Here is a tiny trained network, its code and every weight. The questions are about switching its units off for an input and a class, where a switched-off unit gives its printed mean instead of its output.

import numpy as np


def w(rows, s, z=0):
    codes = np.array(rows[::2]) - 128.0
    scale = np.full(codes.shape[1], s)
    scale[-1] = z or s
    return codes * scale


def norm(h):
    return h / np.sqrt((h * h).mean(-1, keepdims=True) + 1e-5)


def f(y):
    return y / 2 * (1 + np.tanh(0.7978845608 * (y + 0.044715 * y**3)))


def log_softmax(a):
    a = a - a.max(-1, keepdims=True)
    return a - np.log(np.exp(a).sum(-1, keepdims=True))


def net(x, mask):
    res = np.array(x, float).reshape(1, 5) / 4 @ E
    u = 0
    for l in range(2):
        y = f(norm(res) @ A[l][:, :-1].T + A[l][:, -1])
        res = res + np.where(mask[u : u + 7], y, B[l][:, -1]) @ B[l][:, :-1]
        u += 7
    return log_softmax(norm(res)[-1] @ U[:, :-1].T + U[:, -1])


A, B = {}, {}
E = w([
[72,236,1,161,208,160],'x0',
[129,133,130,126,128,127],'x1',
[129,133,131,127,130,126],'x2',
[97,160,246,250,55,228],'x3',
[61,77,230,135,248,142],'x4',
],0.0074)
A[0] = w([
[114,197,187,208,88,186,139],'0.n1',
[136,147,100,113,116,142,98],'0.n2',
[110,221,161,186,139,143,90],'0.n3',
[166,162,59,124,9,130,255],'0.n4',
[79,154,112,200,107,196,79],'0.n5',
[135,98,224,175,21,164,124],'0.n6',
[168,32,164,46,88,62,146],'0.n7',
],0.013,0.0068)
B[0] = w([
[141,117,184,157,86,157,225],'0.n1',
[156,149,135,137,136,114,133],'0.n2',
[89,161,77,94,101,187,177],'0.n3',
[204,143,96,100,46,82,247],'0.n4',
[138,208,123,98,126,188,183],'0.n5',
[137,36,87,129,169,38,235],'0.n6',
[114,202,143,166,75,254,212],'0.n7',
],0.017,0.013)
A[1] = w([
[139,165,103,51,180,81,14],'1.n1',
[79,72,175,133,184,148,88],'1.n2',
[96,159,92,107,138,150,241],'1.n3',
[144,151,98,127,92,61,4],'1.n4',
[144,140,136,146,124,175,70],'1.n5',
[83,141,155,128,202,199,137],'1.n6',
[114,125,107,111,253,126,156],'1.n7',
],0.026,0.002)
B[1] = w([
[137,175,81,236,183,76,178],'1.n1',
[155,187,192,92,204,207,198],'1.n2',
[226,78,145,161,158,156,207],'1.n3',
[53,116,155,141,222,169,228],'1.n4',
[105,168,97,57,144,79,206],'1.n5',
[16,106,145,135,92,2,249],'1.n6',
[181,9,96,100,27,142,193],'1.n7',
],0.021,0.012)
U = w([
[181,188,51,109,73,192,212],'0',
[164,2,74,150,111,59,229],'1',
[30,152,141,90,127,44,150],'2',
[150,128,197,115,228,171,31],'3',
[158,179,32,204,252,116,2],'4',
],0.016,0.0025)

Each question gives the input, the list of numbers given to net, and the class t.
The units are the neurons (one row each of A and B). Each row of codes is followed by its name. A weight is (code - 128) times the scale printed after its matrix; where a second scale follows, it is the last column's (A, B and U).
mask holds one flag per neuron, layer by layer. A switched-off neuron (its flag False) gives its mean, the last column of its row in B, instead of its output. The means were averaged over made-up inputs and are rounded, as every weight is.
A unit's drop is (log p(t) with every unit on - log p(t) with that unit switched off) / (log p(t) with every unit on - log p(t) with every unit switched off).
The circuit of an input: a set's keep is (log p(t) with only the set's units on - log p(t) with every unit switched off) / (log p(t) with every unit on - log p(t) with every unit switched off). Starting from the 12 units with the biggest drops (on a tie, the unit counted first), units are removed one at a time, each time the one whose removal leaves the highest keep (on an exact tie, the one counted first), for as long as the keep stays at least 0.8.
circuit, biggest first: the units of the circuit, biggest drop first
top k neurons: the k neurons with the biggest drops, biggest first
k most important neurons of layer l: the k neurons of layer l with the biggest drops, biggest first
input [-8,2,2,-5,3], class 2: circuit, biggest first -> [0.n4 0.n7 1.n6]
input [1,7,4,-2,6], class 1: 3 most important neurons of layer 0 -> [0.n4 0.n1 0.n7]
input [6,4,0,-6,8], class 1: circuit, biggest first -> [1.n7]
input [-3,3,7,-7,1], class 2: top 3 neurons -> [0.n7 0.n4 1.n6]
input [2,7,6,-6,8], class 1: circuit, biggest first -> [1.n7 0.n4]
input [-1,-6,1,-8,5], class 2: circuit, biggest first -> [0.n4 1.n6]
input [-5,1,2,8,4], class 3: circuit, biggest first -> [0.n4 1.n2]
input [-3,5,5,1,8], class 3: circuit, biggest first -> [1.n2 0.n4]
input [1,-8,-5,5,-3], class 0: 3 most important neurons of layer 0 -> [0.n5 0.n1 0.n3]
input [3,4,7,-7,-8], class 4: top 2 neurons -> [1.n4 1.n6]
input [1,6,5,-3,8], class 1: top 4 neurons -> [1.n7 0.n4 0.n1 0.n7]
input [-7,7,6,0,3], class 2: 3 most important neurons of layer 0 -> [0.n7 0.n4 0.n1]
input [-1,-6,-6,-7,-5], class 0: top 3 neurons -> [0.n7 0.n6 1.n6]
input [0,0,3,7,4], class 3: top 4 neurons -> [0.n4 0.n6 0.n7 1.n2]
input [0,-5,2,-3,-8], class 0: most important neuron of layer 0 -> [0.n6]
input [4,-1,2,0,-5], class 4: 3 most important neurons of layer 1 -> [1.n4 1.n6 1.n7]
input [-1,-4,-6,-8,-6], class 0: 2 most important neurons of layer 0 -> [0.n7 0.n6]
input [-5,0,1,3,4], class 3: top 3 neurons -> [0.n4 1.n2 0.n6]
input [-5,8,-3,3,3], class 3: 2 most important neurons of layer 0 -> [0.n4 0.n6]
input [6,-6,-7,-1,4], class 1: circuit, biggest first -> [0.n4 1.n7]
input [-8,5,8,-1,-6], class 0: circuit, biggest first -> [0.n7]
input [-6,-1,-3,0,-8], class 0: top 4 neurons -> [0.n7 1.n6 1.n7 1.n3]
input [6,6,-1,-7,6], class 1: circuit, biggest first -> [1.n7 0.n4]
